Here is a tiny trained network, its code and every weight. The questions are about switching its units off for an input and a target symbol, where a switched-off unit gives its printed mean instead of its output.

import numpy as np


def w(rows, s, z=0):
    codes = np.array(rows[::2]) - 128.0
    scale = np.full(codes.shape[1], s)
    scale[-1] = z or s
    return codes * scale


def norm(h):
    return h / np.sqrt((h * h).mean(-1, keepdims=True) + 1e-5)


def f(y):
    return np.maximum(y, 0)


def softmax(a):
    e = np.exp(a - a.max(-1, keepdims=True))
    return e / e.sum(-1, keepdims=True)


def log_softmax(a):
    a = a - a.max(-1, keepdims=True)
    return a - np.log(np.exp(a).sum(-1, keepdims=True))


def net(x, mask):
    ids = ['αβζηλπστφψ'.index(c) for c in x.split()]
    T = len(ids)
    res = E[ids] + P[:T]
    u = 0
    for l in range(3):
        r = norm(res)
        for j in range(2):
            rows = slice(2 * j, 2 * j + 2)
            q, k, v = (r @ M[l][rows].T for M in (Q, K, V))
            z = softmax(np.where(np.tri(T) > 0, q @ k.T / 2**0.5, -1e9)) @ v
            o = O[l][rows]
            res = res + np.where(mask[u + j], z, o[:, -1]) @ o[:, :-1]
        u += 2
        y = f(norm(res) @ A[l][:, :-1].T + A[l][:, -1])
        res = res + np.where(mask[u : u + 4], y, B[l][:, -1]) @ B[l][:, :-1]
        u += 4
    return log_softmax(norm(res)[-1] @ U[:, :-1].T + U[:, -1])


Q, K, V, O, A, B = {}, {}, {}, {}, {}, {}
E = w([
[213,74,115,160],'α',
[159,120,154,90],'β',
[72,141,124,25],'ζ',
[159,107,109,132],'η',
[235,74,53,160],'λ',
[223,129,50,141],'π',
[54,119,100,152],'σ',
[97,125,90,153],'τ',
[119,253,244,171],'φ',
[54,103,144,179],'ψ',
],0.019)
P = w([
[134,253,35,112],'0',
[118,222,59,115],'1',
[113,204,62,116],'2',
[106,187,74,113],'3',
[104,173,80,121],'4',
[103,163,88,123],'5',
[104,158,88,127],'6',
[106,149,89,138],'7',
[110,144,88,143],'8',
],0.004)
Q[0] = w([
[112,124,68,42],'0.h0',
[192,147,129,118],'0.h0',
[117,125,172,47],'0.h1',
[10,173,147,180],'0.h1',
],0.011)
K[0] = w([
[172,120,123,44],'0.h0',
[232,104,70,208],'0.h0',
[184,62,78,80],'0.h1',
[111,72,8,200],'0.h1',
],0.012)
V[0] = w([
[164,182,164,115],'0.h0',
[83,164,139,103],'0.h0',
[79,84,2,79],'0.h1',
[133,87,89,243],'0.h1',
],0.0073)
O[0] = w([
[253,125,178,150,97],'0.h0',
[121,110,52,173,4],'0.h0',
[114,133,92,157,175],'0.h1',
[252,180,131,150,127],'0.h1',
],0.0055,0.0025)
A[0] = w([
[3,180,61,183,164],'0.n0',
[251,58,159,50,48],'0.n1',
[74,65,170,34,193],'0.n2',
[157,54,117,45,2],'0.n3',
],0.0057,0.002)
B[0] = w([
[194,107,46,55,221],'0.n0',
[115,103,65,140,253],'0.n1',
[187,3,186,107,195],'0.n2',
[67,171,191,226,179],'0.n3',
],0.0076,0.004)
Q[1] = w([
[108,56,128,158],'1.h0',
[187,5,119,147],'1.h0',
[159,168,215,63],'1.h1',
[120,148,127,119],'1.h1',
],0.016)
K[1] = w([
[92,224,241,127],'1.h0',
[79,167,212,122],'1.h0',
[213,59,1,140],'1.h1',
[80,169,78,130],'1.h1',
],0.0077)
V[1] = w([
[206,202,161,107],'1.h0',
[127,42,7,53],'1.h0',
[129,84,54,3],'1.h1',
[199,127,199,25],'1.h1',
],0.0067)
O[1] = w([
[169,168,137,109,224],'1.h0',
[247,133,85,102,251],'1.h0',
[101,159,160,90,233],'1.h1',
[146,78,118,129,142],'1.h1',
],0.013,0.0024)
A[1] = w([
[100,54,255,108,3],'1.n0',
[176,172,40,135,130],'1.n1',
[171,109,91,186,37],'1.n2',
[26,120,191,176,199],'1.n3',
],0.0089,0.0024)
B[1] = w([
[93,79,83,208,164],'1.n0',
[123,74,160,190,254],'1.n1',
[252,123,60,134,179],'1.n2',
[163,190,93,88,183],'1.n3',
],0.012,0.0072)
Q[2] = w([
[72,49,190,38],'2.h0',
[151,66,103,24],'2.h0',
[189,10,9,103],'2.h1',
[109,233,53,20],'2.h1',
],0.011)
K[2] = w([
[127,211,131,127],'2.h0',
[191,130,148,35],'2.h0',
[102,138,253,104],'2.h1',
[97,82,91,88],'2.h1',
],0.019)
V[2] = w([
[135,110,67,120],'2.h0',
[42,120,61,178],'2.h0',
[66,122,126,2],'2.h1',
[128,59,51,204],'2.h1',
],0.0071)
O[2] = w([
[91,143,254,134,231],'2.h0',
[166,116,173,193,105],'2.h0',
[168,96,128,67,1],'2.h1',
[25,85,66,173,199],'2.h1',
],0.0073,0.0037)
A[2] = w([
[36,176,79,124,247],'2.n0',
[163,72,160,128,72],'2.n1',
[254,127,59,74,251],'2.n2',
[242,112,110,221,113],'2.n3',
],0.0092,0.0024)
B[2] = w([
[253,187,74,32,150],'2.n0',
[89,116,60,121,147],'2.n1',
[99,121,175,63,245],'2.n2',
[50,154,165,136,247],'2.n3',
],0.011,0.012)
U = w([
[168,107,169,12,225],'α',
[172,175,48,73,115],'β',
[73,174,74,61,26],'ζ',
[47,152,200,76,33],'η',
[187,82,240,128,16],'λ',
[109,172,54,184,4],'π',
[134,158,160,171,224],'σ',
[249,105,116,147,170],'τ',
[202,214,173,104,222],'φ',
[82,53,90,110,158],'ψ',
],0.014,0.0027)

Each question gives the input, a string of symbols that net reads in full, and the target symbol t.
The units are the heads (2 rows each of Q, K, V and O) and the neurons (one row each of A and B). Each row of codes is followed by its name. A weight is (code - 128) times the scale printed after its matrix; where a second scale follows, it is the last column's (O, A, B and U).
mask holds one flag per unit, layer by layer, with each layer's heads first. A switched-off unit (its flag False) gives its mean, the last column of its rows in O or B, instead of its output. The means were averaged over made-up inputs and are rounded, as every weight is.
A unit's drop is (log p(t) with every unit on - log p(t) with that unit switched off) / (log p(t) with every unit on - log p(t) with every unit switched off).
The circuit of an input: a set's keep is (log p(t) with only the set's units on - log p(t) with every unit switched off) / (log p(t) with every unit on - log p(t) with every unit switched off). Starting from the 12 units with the biggest drops (on a tie, the unit counted first), units are removed one at a time, each time the one whose removal leaves the highest keep (on an exact tie, the one counted first), for as long as the keep stays at least 0.8.
circuit, biggest first: the units of the circuit, biggest drop first
most important unit: the unit with the biggest drop
k most important neurons: the k neurons with the biggest drops, biggest first
k most important neurons of layer l: the k neurons of layer l with the biggest drops, biggest first
heads that matter: for each layer, one digit per head in row order, 1 if its drop is at least 0.15 and else 0, layers parted by /
input λ φ α, target σ: most important neuron of layer 0 -> [0.n0]
input φ η ζ η φ λ η, target σ: 4 most important neurons -> [1.n0 0.n3 0.n2 0.n1]
input ψ λ φ φ τ, target σ: heads that matter -> 11 / 10 / 01
input λ ψ η π η η ψ, target π: 3 most important neurons -> [1.n1 2.n2 0.n2]
input λ λ φ β α α σ, target ψ: 2 most important neurons -> [0.n0 0.n2]
input λ λ β λ π τ, target ψ: 4 most important neurons -> [1.n0 0.n2 1.n1 2.n3]
input α φ σ π η ζ ψ, target β: heads that matter -> 00 / 10 / 00
input ψ π λ ζ λ λ, target α: circuit, biggest first -> [2.n2 2.h1]
input β η φ λ λ τ, target τ: circuit, biggest first -> [1.h1 2.h1]
input η ψ ζ σ η ψ, target α: 3 most important neurons -> [0.n0 0.n3 1.n0]
input α λ ζ α λ η ζ ψ, target α: heads that matter -> 00 / 00 / 01
input ζ λ π τ η ζ ψ σ, target α: circuit, biggest first -> [0.n0 2.h1]
input β β φ β ζ ψ η η η, target π: 3 most important neurons of layer 2 -> [2.n2 2.n3 2.n0]
input η α π ζ τ π λ φ σ, target ψ: 3 most important neurons -> [0.n0 2.n3 2.n2]
input η η φ β, target ζ: most important neuron -> [1.n3]
input λ η φ β ψ λ, target η: heads that matter -> 00 / 11 / 01
input ζ λ α, target α: heads that matter -> 00 / 01 / 01
input λ β σ α ψ, target ψ: 3 most important neurons -> [0.n0 0.n2 1.n0]
input λ π π ψ η π η λ π, target φ: heads that matter -> 11 / 11 / 01
input β α α λ η α, target ψ: most important neuron -> [0.n3]
input λ α π λ λ λ α φ α, target σ: heads that matter -> 00 / 11 / 00
input ζ τ λ η α, target α: heads that matter -> 00 / 11 / 01
input λ φ α λ π ζ, target α: heads that matter -> 00 / 00 / 00
input β η π τ, target ψ: 2 most important neurons -> [0.n3 1.n1]
input τ β λ, target ψ: heads that matter -> 01 / 00 / 00
input λ λ β, target ψ: 2 most important neurons -> [1.n0 0.n2]
input β ζ ψ π, target α: heads that matter -> 00 / 00 / 01
input σ α η λ σ, target β: heads that matter -> 00 / 01 / 00
input β φ λ τ ψ, target β: 2 most important neurons of layer 2 -> [2.n0 2.n3]
input η η β λ η, target ψ: most important unit -> 0.h1
